Here is a tiny trained network, its code and every weight. The questions are about switching its units off for an input and a target symbol, where a switched-off unit gives its printed mean instead of its output.

import numpy as np


def w(rows, s, z=0):
    codes = np.array(rows[::2]) - 128.0
    scale = np.full(codes.shape[1], s)
    scale[-1] = z or s
    return codes * scale


def norm(h):
    return h / np.sqrt((h * h).mean(-1, keepdims=True) + 1e-5)


def f(y):
    return np.maximum(y, 0)


def softmax(a):
    e = np.exp(a - a.max(-1, keepdims=True))
    return e / e.sum(-1, keepdims=True)


def log_softmax(a):
    a = a - a.max(-1, keepdims=True)
    return a - np.log(np.exp(a).sum(-1, keepdims=True))


def net(x, mask):
    ids = ['αβγδεζμξπσφω'.index(c) for c in x.split()]
    T = len(ids)
    res = E[ids] + P[:T]
    r = norm(res)
    for j in range(2):
        rows = slice(3 * j, 3 * j + 3)
        q, k, v = (r @ M[0][rows].T for M in (Q, K, V))
        z = softmax(np.where(np.tri(T) > 0, q @ k.T / 3**0.5, -1e9)) @ v
        o = O[0][rows]
        res = res + np.where(mask[j], z, o[:, -1]) @ o[:, :-1]
    y = f(norm(res) @ A[0][:, :-1].T + A[0][:, -1])
    res = res + np.where(mask[2:6], y, B[0][:, -1]) @ B[0][:, :-1]
    return log_softmax(norm(res)[-1] @ U[:, :-1].T + U[:, -1])


Q, K, V, O, A, B = {}, {}, {}, {}, {}, {}
E = w([
[87,86,40,250,193],'α',
[102,106,166,48,33],'β',
[127,219,188,64,159],'γ',
[83,152,209,32,105],'δ',
[93,75,9,188,84],'ε',
[48,158,170,97,184],'ζ',
[143,88,186,218,117],'μ',
[198,209,134,121,117],'ξ',
[5,95,144,80,104],'π',
[150,105,62,47,148],'σ',
[148,136,214,94,158],'φ',
[107,26,158,109,161],'ω',
],0.018)
P = w([
[4,193,122,79,114],'0',
[35,169,124,77,116],'1',
[62,167,119,77,123],'2',
[81,157,123,90,132],'3',
[99,147,120,97,133],'4',
[114,135,126,98,135],'5',
[136,135,130,96,135],'6',
[156,118,134,89,130],'7',
[171,104,132,105,132],'8',
[195,105,140,93,136],'9',
[211,91,137,98,128],'10',
[232,73,139,93,123],'11',
[255,69,134,93,141],'12',
[216,84,117,101,137],'13',
],0.0057)
Q[0] = w([
[147,134,113,194,156],'head 0',
[156,230,53,111,83],'head 0',
[118,160,154,124,181],'head 0',
[79,145,195,57,178],'head 1',
[150,89,68,223,103],'head 1',
[121,106,252,48,138],'head 1',
],0.014)
K[0] = w([
[119,142,103,197,128],'head 0',
[147,181,78,121,77],'head 0',
[95,191,158,141,195],'head 0',
[195,76,137,126,148],'head 1',
[4,145,139,134,133],'head 1',
[203,78,161,114,150],'head 1',
],0.018)
V[0] = w([
[155,116,9,70,30],'head 0',
[121,68,210,160,43],'head 0',
[136,115,189,115,221],'head 0',
[70,26,207,78,232],'head 1',
[120,110,254,236,99],'head 1',
[100,38,98,253,59],'head 1',
],0.0064)
O[0] = w([
[248,57,172,119,81,64],'head 0',
[172,120,250,195,158,115],'head 0',
[125,213,42,151,160,186],'head 0',
[202,56,149,95,255,195],'head 1',
[92,187,206,253,106,95],'head 1',
[49,96,149,103,150,1],'head 1',
],0.0064,0.006)
A[0] = w([
[19,77,69,145,164,95],'neuron 0',
[83,109,129,108,156,119],'neuron 1',
[245,153,113,254,73,252],'neuron 2',
[143,20,119,171,7,93],'neuron 3',
],0.0094,0.0043)
B[0] = w([
[226,81,57,186,62,232],'neuron 0',
[68,30,139,190,79,198],'neuron 1',
[10,164,119,156,47,255],'neuron 2',
[254,166,147,210,196,168],'neuron 3',
],0.0089,0.0043)
U = w([
[129,127,97,166,141,57],'α',
[170,113,204,116,94,125],'β',
[158,232,123,98,169,8],'γ',
[57,128,218,20,111,70],'δ',
[192,142,120,172,128,97],'ε',
[8,162,72,111,199,34],'ζ',
[72,132,222,208,126,232],'μ',
[125,209,105,131,37,242],'ξ',
[49,38,144,102,52,3],'π',
[178,107,63,41,131,212],'σ',
[185,206,174,163,225,212],'φ',
[128,40,189,122,224,135],'ω',
],0.011,0.0033)

Each question gives the input, a string of symbols that net reads in full, and the target symbol t.
The units are the heads (3 rows each of Q, K, V and O) and the neurons (one row each of A and B). Each row of codes is followed by its name. A weight is (code - 128) times the scale printed after its matrix; where a second scale follows, it is the last column's (O, A, B and U).
mask holds one flag per unit, heads first, then neurons. A switched-off unit (its flag False) gives its mean, the last column of its rows in O or B, instead of its output. The means were averaged over made-up inputs and are rounded, as every weight is.
A unit's drop is (log p(t) with every unit on - log p(t) with that unit switched off) / (log p(t) with every unit on - log p(t) with every unit switched off).
The circuit of an input: a set's keep is (log p(t) with only the set's units on - log p(t) with every unit switched off) / (log p(t) with every unit on - log p(t) with every unit switched off). Starting from all 6 units, units are removed one at a time, each time the one whose removal leaves the highest keep (on an exact tie, the one counted first), for as long as the keep stays at least 0.8.
circuit, biggest first: the units of the circuit, biggest drop first
k most important neurons: the k neurons with the biggest drops, biggest first
which heads matter: for each layer, one digit per head in row order, 1 if its drop is at least 0.15 and else 0, layers parted by /
drop of u: that unit's drop, to one decimal
input μ σ ω ε σ β, target σ: which heads matter -> 01
input μ δ ξ δ ζ σ π, target σ: circuit, biggest first -> [head 1]
input ε δ ζ δ ω μ π π, target μ: which heads matter -> 11
input φ β ω φ ζ δ ζ σ ζ δ ω ζ, target ω: 3 most important neurons -> [neuron 2; neuron 1; neuron 0]
input ω δ σ ω ε π ζ π, target ω: which heads matter -> 01
input ζ ζ α ξ ζ σ δ ζ, target σ: which heads matter -> 01
input ζ δ ζ σ ζ ω ζ ζ ζ β ζ ω γ β, target ω: which heads matter -> 01
input ζ ζ ζ σ π ζ ζ π σ γ μ π ζ, target μ: 2 most important neurons -> [neuron 1; neuron 0]
input ξ β σ ζ, target σ: 2 most important neurons -> [neuron 0; neuron 2]
input ε σ σ ζ ξ ζ ζ σ β ξ ε ξ, target ξ: which heads matter -> 00
input π α α ζ ξ φ ζ ω ε π ζ δ, target ω: which heads matter -> 01
input ζ δ ζ β, target β: which heads matter -> 10
input σ π ε ξ ω σ ξ δ π ξ, target ξ: which heads matter -> 00
input α α δ ξ ζ, target ξ: most important neuron -> [neuron 0]
input δ α ζ ζ ζ φ ε φ ζ, target φ: 2 most important neurons -> [neuron 2; neuron 0]
input ζ α σ ξ δ ω μ ε, target ε: 3 most important neurons -> [neuron 3; neuron 2; neuron 1]
input μ α ζ π, target μ: drop of head 1 -> 1.1
input ω γ ζ, target ω: drop of neuron 1 -> 0.1
input ζ δ δ ξ γ ξ δ ε, target ε: drop of neuron 3 -> 1.4
input ζ ε β β β, target β: drop of neuron 3 -> 0.2
input ζ σ ζ δ μ φ ζ ζ ζ σ ζ ζ ζ γ, target σ: most important neuron -> [neuron 2]
